[-32  32  18  -3 -61  40  68  93  11 -14 -12 -31 -13   5   9  12  72  75
 -42  41 -74 -16   3 -23  24 -39  30 -28  -9  -9 -39 -19  -6  -2 -10   0] | j174
[-58  16  18  -2 -26  21  45  90  36 -11   7 -28   1  18   7   3  57  55
 -24  27 -97  -9 -13 -22  23 -46  27 -16 -10  11 -23 -23  -7  -1   7  16] | j703
[-37  17  41 -12 -56  31  42 106  32  -3  -2 -23  -3  10  -8   2  70  64
 -42  24 -76 -24 -16 -54  20 -27  24   3 -12  12 -20 -18   7 -11  -7  19] | j174
[-28  17  10 -17 -38  17  75  82  25 -24   1 -16 -10  12  14   4  57  56
 -36  40 -83 -16  -5 -38  24 -53  34 -13  -9 -22 -34  -4  -4  14   1  12] | j732
[-50 -19  10   4 -70   9  39  90 -80 -77  -2  11 -46  57   5 -15  49  50
 -44   5 -81  13 -17 -41  15  34 -33 -23 -22 -12 -71  23  25 -46   8  -7] | j859
[ -45    8   31  -17  -44    9   43   87   21  -26    0  -19   -8   24
   -6   -9   78   61  -17   29 -103   -8  -28  -25   23  -45   27    9
  -26   12  -19  -20   -9  -12    4    5] | j99
[ -34   -5    0    2  -70  -12   52   76  -64  -64    7   28  -28   34
   11   -2   55   46  -38  -10  -89   24   -9  -50    9   47  -14  -21
  -12    0 -114   24   34  -31   -9   19] | j732
[-37  15  37 -16 -60  36  39 105  32  -4  -9 -29  -5   9  -1   3  65  62
 -51  28 -77 -22 -16 -49  19 -40  30  -1 -14  11 -26 -14   1 -13  -7   7] | j174
[ -51   33   26   -2  -36   30   61   73   30   -8   -7  -21  -15   -1
   -4    0   62   52  -32   37 -102  -12  -16   -8   24  -38   22  -15
   -8    0  -57   -7   -5  -12   17    6] | j703
[-79  -4  29   5 -49 -35  32  61 -43 -38 -27   0 -15  45  -3 -26  22  42
 -16 -24 -69  24   8 -85  13  43  -4 -26 -11  -5 -29  19  33 -40   1  21] | j595
[ -54    0   16    7  -70  -22   43   64  -56  -66   -7   14  -36   31
  -10  -11   64   37  -40   -2  -84   25  -13  -67   13   72  -24  -14
  -10   -2 -101   28   21  -47    0   14] | j524
[-38  26  26   3 -35  14  62  64  26   5 -10 -15  -6  -1  -2  -3  62  52
 -20  37 -98  -8 -10 -15  25 -45  30 -11  -6 -14 -53  -3  -1 -15   7  21] | j703
[-37  16   6 -10 -51  19  77  85   7 -19  -2 -21 -17  12   6   9  62  51
 -20  38 -91 -16 -13 -24  30 -48  32 -37 -17 -15 -49 -18  -4  16   8   2] | j732
[ -56   26   19    4  -40   17   58   81   27   -3  -14  -22   -2   12
   10   -8   52   50  -14   37 -101   -5  -13  -14   30  -49   32  -22
  -15  -20  -32  -16   -9   -8    6   15] | j703
[ -45    4   30    6  -84   -7   35   78  -69  -49   -4   22  -39   42
    9  -10   54   51  -23  -16  -81   29  -12  -62   10   47  -25   -1
  -12   -3 -104   43   20  -47   -3    6] | j100
[-77   2  22   4 -60 -31  36  51 -30 -51 -13 -19 -32  41  -8   3  50  62
 -39 -13 -56  23 -14 -79   3  55 -12 -54 -12   9 -72  27  18 -19  -7  21] | j524
[-69  -6  20  25 -44 -35  29  39 -36 -24 -19   7 -32  42  -3  -8  43  61
 -31 -28 -57  38   4 -63   2  43  -8 -34  -7  -1 -93  33  37 -29 -11  45] | j703
[-40  27  30  -3 -59  15  59  78  13  -6  -7 -23 -20   9   4  15  70  59
 -13  28 -98   1 -16 -40  24 -34  24  -9 -21   3 -54  -6 -19  -3   6   6] | j100
[-38  29  24  -9 -66  43  56 105  14  -8 -17 -34  -9   6   1  10  68  70
 -31  33 -90 -25  -8 -23  27 -47  30 -26 -19  -6 -37 -18  -2  -7  -5   3] | j174
[-72   9  21   5 -65 -16  29  63 -37 -13 -34 -31 -25  33  -2   8  41  72
 -47 -22 -58  19  10 -60   3  34  -1 -49 -12   3 -58  14  39 -17  -3  19] | j174
[-46   9  41  -6 -37  21  23  60  38  -7 -11 -17  -3   5 -13   1  61  57
 -47  27 -84   1 -28 -26  18 -45  29   8  -6   7 -40  -6  -5  -6   3  23] | j703
[ -42  -13    4    9  -70   -2   54   84  -74  -74    3   38  -33   33
    8   -9   50   50  -33   -9  -80    8    4  -50   15   31  -12  -16
   -4  -25 -114   31   33  -46  -15   11] | j732
[-64   8  15  -2 -50 -27  36  48 -56 -33 -33 -19 -42  43   1 -14  34  59
 -22 -30 -67  34   5 -69  -4  49 -10 -21 -13   6 -78  35  38 -38  -3  31] | j595
[-36  10  20 -16 -44  28  63  94  24 -22  10  -8 -25  15   4   7  66  62
 -26  30 -82 -19 -18 -38  18 -50  31  -4 -14   0 -57 -18  -6   7  -6  17] | j732
[-53  -2  17  10 -79  -6  32  78 -66 -76 -10  21 -39  54  -2 -24  58  50
 -29  -3 -92  22  -8 -40  18  40 -23  -5 -20  -9 -69  14  29 -52  -2  -7] | j99
[-55  13  25 -11 -37   7  63  95  27  -5  -5 -28  20   8 -12  -5  54  51
 -38  44 -95 -12 -19 -38  24 -46  23 -10   1  -3 -16 -15   3 -19   9   1] | j4
[-31  28  33  -6 -45   4  63  71  27  -9  -3 -28  -7   4   9  12  68  43
 -32  26 -88  -2  -9 -41  28 -29  26  -5 -22  -6 -36   7 -13   0   8  22] | j100
[-53   4  24   5 -87   3  36  78 -67 -38 -24  16 -38  33  -2 -20  50  58
 -48 -18 -69   8  -8 -57   9  50 -18 -18 -13  -9 -88  23  42 -50  -6   1] | j174
[ -46   27   24  -15  -49   23   65   85   12  -26   -5  -23  -13   21
    2  -19   50   48  -19   38 -100  -12   -8  -38   32  -42   23   -5
  -14  -11  -18   -8   -6  -33    2   -2] | j595
[ -46   24   15  -22  -40   21   64   84    8  -25  -10  -28   -6   15
    6   -5   54   65   -5   30 -106  -15   -7  -37   21  -53   32   -3
   -8   -7  -21  -13  -12  -23   -3    7] | j595
[-70   3  35  15 -61 -33  33  43 -44 -21 -25   1 -40  35   1   1  41  55
 -25 -29 -55  31   1 -80   3  48  -9 -27 -16   4 -84  30  22 -23  -1  14] | j100
[-39   6  28 -20 -34  19  25  73  12 -37 -10 -22  -1  22 -16  -8  63  56
 -33  19 -94   0 -16 -56  26 -26  26  24 -15  14  -4 -12  -9 -14 -10  25] | j595
[-26  12  44  -9 -53  30  35 101  27 -22  11 -16 -14  22   5  13  66  55
 -23  23 -74 -10 -18 -59  20 -41  20  12 -20  15 -30  -4 -14   1  -1   6] | j100
[-25  19  37 -10 -58  29  38  79  25  -8  -6 -24 -19   7  -6  25  76  64
 -22  25 -90 -10 -21 -47  17 -49  28  20 -17   6 -59  -2 -18  -9  -9  20] | j100
[-72 -11   9   8 -52 -22  41  66 -45 -31 -24 -12 -28  51  -6 -10  39  60
 -44 -14 -62  27  -6 -64   1  24  -9 -39  -7   7 -74  19  34 -24   0  10] | j4
[-71 -18  26  14 -55 -50  25  45 -55 -29 -24   0 -37  56  -8 -21  56  62
 -16 -27 -50  37   0 -69   4  46  -6 -14 -14   1 -62  16  32 -30 -13  26] | j99
[-68  -6  28  12 -57 -31  28  60 -46 -27 -14  -8 -31  42   6   6  45  67
 -21 -29 -50  34   7 -83   5  34  -8 -19 -14   1 -81  33  19 -25  -7  19] | j100
[-37  -3  31 -19 -34  24  48  96  18 -17   1 -32 -19  20   0   4  67  59
 -35  39 -82 -13 -32 -40  11 -36  17   6 -17  14 -23 -10  -7  -6   8  15] | j859
[-54   5  25  19 -69 -21  34  53 -46 -19 -24  -6 -49  39   4  14  49  72
 -15 -19 -53  36   5 -77   1  32  -7 -25 -14   0 -98  27  21 -20  -9  15] | j100
[-42  14  40 -17 -46   8  44  88  30 -11   2 -23  -7  10  -1  10  70  51
 -26  12 -95  -5 -26 -61  17 -24  19  18 -22  20 -42   3 -12 -10   6  22] | j100
[-54  24  27  -6 -58  32  62  89  20 -28  -1 -28 -30  17   1  -3  78  50
 -22  47 -87 -27 -18 -40  26 -32  24  -8   3 -13 -35 -12 -23 -10  -9   8] | j524
[-44   9  26 -23 -38  14  57  94  35  -9   5 -22  -9   8  -1   2  59  43
 -33  26 -91 -20 -25 -47  22 -39  31  -4 -18   7 -45 -11   0   1   6  17] | j732
[-50  12  25  -6 -48  12  56  89   7 -26  -4 -20  -7  16  -7  -6  73  48
 -11  40 -90 -13  -3 -19  29 -38  26   3  -9  -6 -26 -30 -12 -22   0  -7] | j99
[-33   7  15 -12 -48  20  69 103  20 -22  -2 -21   8  21  -8  -7  61  43
 -42  44 -83 -14 -20 -43  24 -43  20  -8  -7  -2 -37  -7  -2 -21  -2   4] | j4
[-40 -30   8   8 -66   0  45  84 -84 -78  -2  26 -45  54   2 -14  57  42
 -42   3 -78  20 -11 -53  14  48 -30 -15 -19   1 -80  19  20 -41   3  -1] | j859
[-52   3  32 -19 -51   9  45  95  18 -22  15 -19  -8  29   0 -14  74  61
 -21  32 -92 -11 -35 -30  19 -49  25   8 -19  16 -24 -23  -9 -27  -1 -10] | j99
[-44  -5   9  -3 -61 -12  46  71 -80 -71 -14  23 -34  40   2 -27  48  44
 -21 -21 -88  28   0 -65   9  59 -20  -1 -12   7 -94  32  29 -59  -4  13] | j595
[-57   4  15  -6 -38   4  68  89  13  -6  -4 -21  14  11 -13  -2  66  57
 -29  35 -93 -10 -21 -40  20 -36  27  -9   7   3 -27 -21  -3 -14  -4  15] | j4
[ -48  -27   10   15  -69  -16   51   84  -67  -62  -12   34  -19   47
  -12  -20   53   43  -42   -8  -68   28   -3  -72   10   46  -21  -13
   -1    0 -100   26   31  -50  -11   14] | j4
[-52   0   8   3 -76  -9  40  75 -63 -74   3   5 -37  46  -5 -10  64  47
 -35  -1 -80  19 -17 -65  15  61 -28 -24 -13  -1 -96  28  19 -46  -7   4] | j524
[-41  22  28 -16 -45  31  60  91   9 -19 -10 -21 -17  12  -7 -10  58  58
  -6  36 -98 -17 -11 -46  25 -40  26   1  -7   8 -31 -14  -7 -26   6  -7] | j595
[ -51   -5   17   19  -68  -10   40   65  -54  -54  -11   33  -36   39
    3  -20   50   45  -35  -13  -84   30  -12  -44    8   46  -22  -16
   -9   -5 -110   35   34  -47    0   26] | j703
[ -49   -4   15   25  -60  -12   43   58  -54  -52  -15   37  -30   32
   -2  -15   52   53  -28  -10  -85   34   -2  -46   12   46  -17  -21
  -11   -6 -113   28   29  -45   -3   21] | j703
[-41  -8  12   5 -55  -1  39  69 -78 -63  -6   5 -43  45  -1 -12  58  45
 -46   0 -86  18 -13 -38  13  58 -32 -11 -22  -5 -80  30  31 -47   0  18] | j859
[-47  -5   5   9 -78  -8  43  73 -66 -74   2  11 -37  46  -7  -8  64  39
 -35  -2 -81  12 -10 -72  16  60 -24 -25  -7  -2 -98  26  18 -49 -15   5] | j524
[ -64   -2   14    5  -48  -26   48   53  -50  -38  -16    2  -39   32
    0    0   42   53  -38  -17  -56   26   14  -57    9   42   -7  -34
  -11  -11 -100   24   33  -15   -3   25] | j732
[-58 -15  12   7 -62 -22  50  73 -65 -53 -15  23 -18  40 -15 -26  50  38
 -50  -9 -79  28 -13 -58  12  53 -25 -12  -9  -2 -97  26  36 -53   1  10] | j4
[-49  23  24  -1 -30  12  58  71  28  -6  -7 -24   5   9  -5   0  60  45
 -20  29 -95 -10 -11 -20  31 -36  27 -27 -12  -6 -32  -9  -5   1   9  28] | j703
[-42  30  31 -16 -50  24  67  81   8 -32 -14 -16 -22  14  -5 -18  56  41
 -19  32 -99 -10 -11 -31  30 -26  18  -1 -23 -10 -40  -5  -6 -30   7  13] | j595
[-45  11  13   1 -52  17  70  98  19 -18 -10 -26   0  18  -5   2  67  48
 -35  35 -88  -4 -20 -31  20 -33  26 -22  -8   5 -46 -16  -4  -8 -10  26] | j4
[-34  22  23 -14 -46   3  65  67  11 -31  -7 -21 -13   8  -4  -2  81  51
 -31  36 -97  -4 -11  -8  21 -29  23   8 -14  -7 -41 -11  -7 -15   4  18] | j99
[-45  25  14   3 -39  22  60  80  20 -13  -2 -21  -1  13   6  -3  60  57
 -24  39 -96  -9  -9 -19  29 -43  23 -14  -3 -16 -37  -6  -3 -17   1  14] | j703
[-57 -19  17   7 -62 -21  48  75 -59 -55  -9  33 -20  43  -8 -27  52  47
 -51  -9 -81  34 -20 -62   6  48 -22 -12  -7  10 -94  28  33 -48   0   8] | j4
[ -47   29   18  -13  -46   27   65   82    1  -20   -9  -26  -17    9
   -3    1   58   72   -3   37 -103  -13   -3  -34   21  -46   27   -6
    3   -2  -31  -17   -8  -24    2   -3] | j595
[-50  -2  15   9 -80 -10  39  77 -62 -71  -2  16 -38  42  -6 -16  62  45
 -30   2 -79  18 -15 -69  16  60 -26 -15  -9 -12 -95  29  22 -51  -8   7] | j524
[-45 -20  12   7 -51  -8  40  69 -77 -60 -16  19 -44  42   1 -14  54  40
 -42   1 -86  25  -2 -49  11  54 -26  -3 -19  -3 -82  22  25 -40   9   7] | j859
[ -41   25   23  -22  -42   18   66   76    8  -21  -11  -27  -13   11
   -1   -8   60   50  -12   25 -106   -9  -14  -30   23  -38   29  -10
  -22    8  -44   -6  -10  -22    3   13] | j595
[-32  12  28 -19 -47  26  45  85  30 -27  11 -32 -24  18 -16   6  85  45
 -38  35 -83 -22 -26 -65  18 -19  17  13  -9  18 -55  -3 -16 -17 -11  18] | j524
[-72   7  30   5 -74 -23  33  58 -42 -18 -40 -10 -30  25  -4   0  38  72
 -51 -23 -54  27   0 -63  -3  47  -7 -42 -16   0 -80  19  42 -27   3  16] | j174
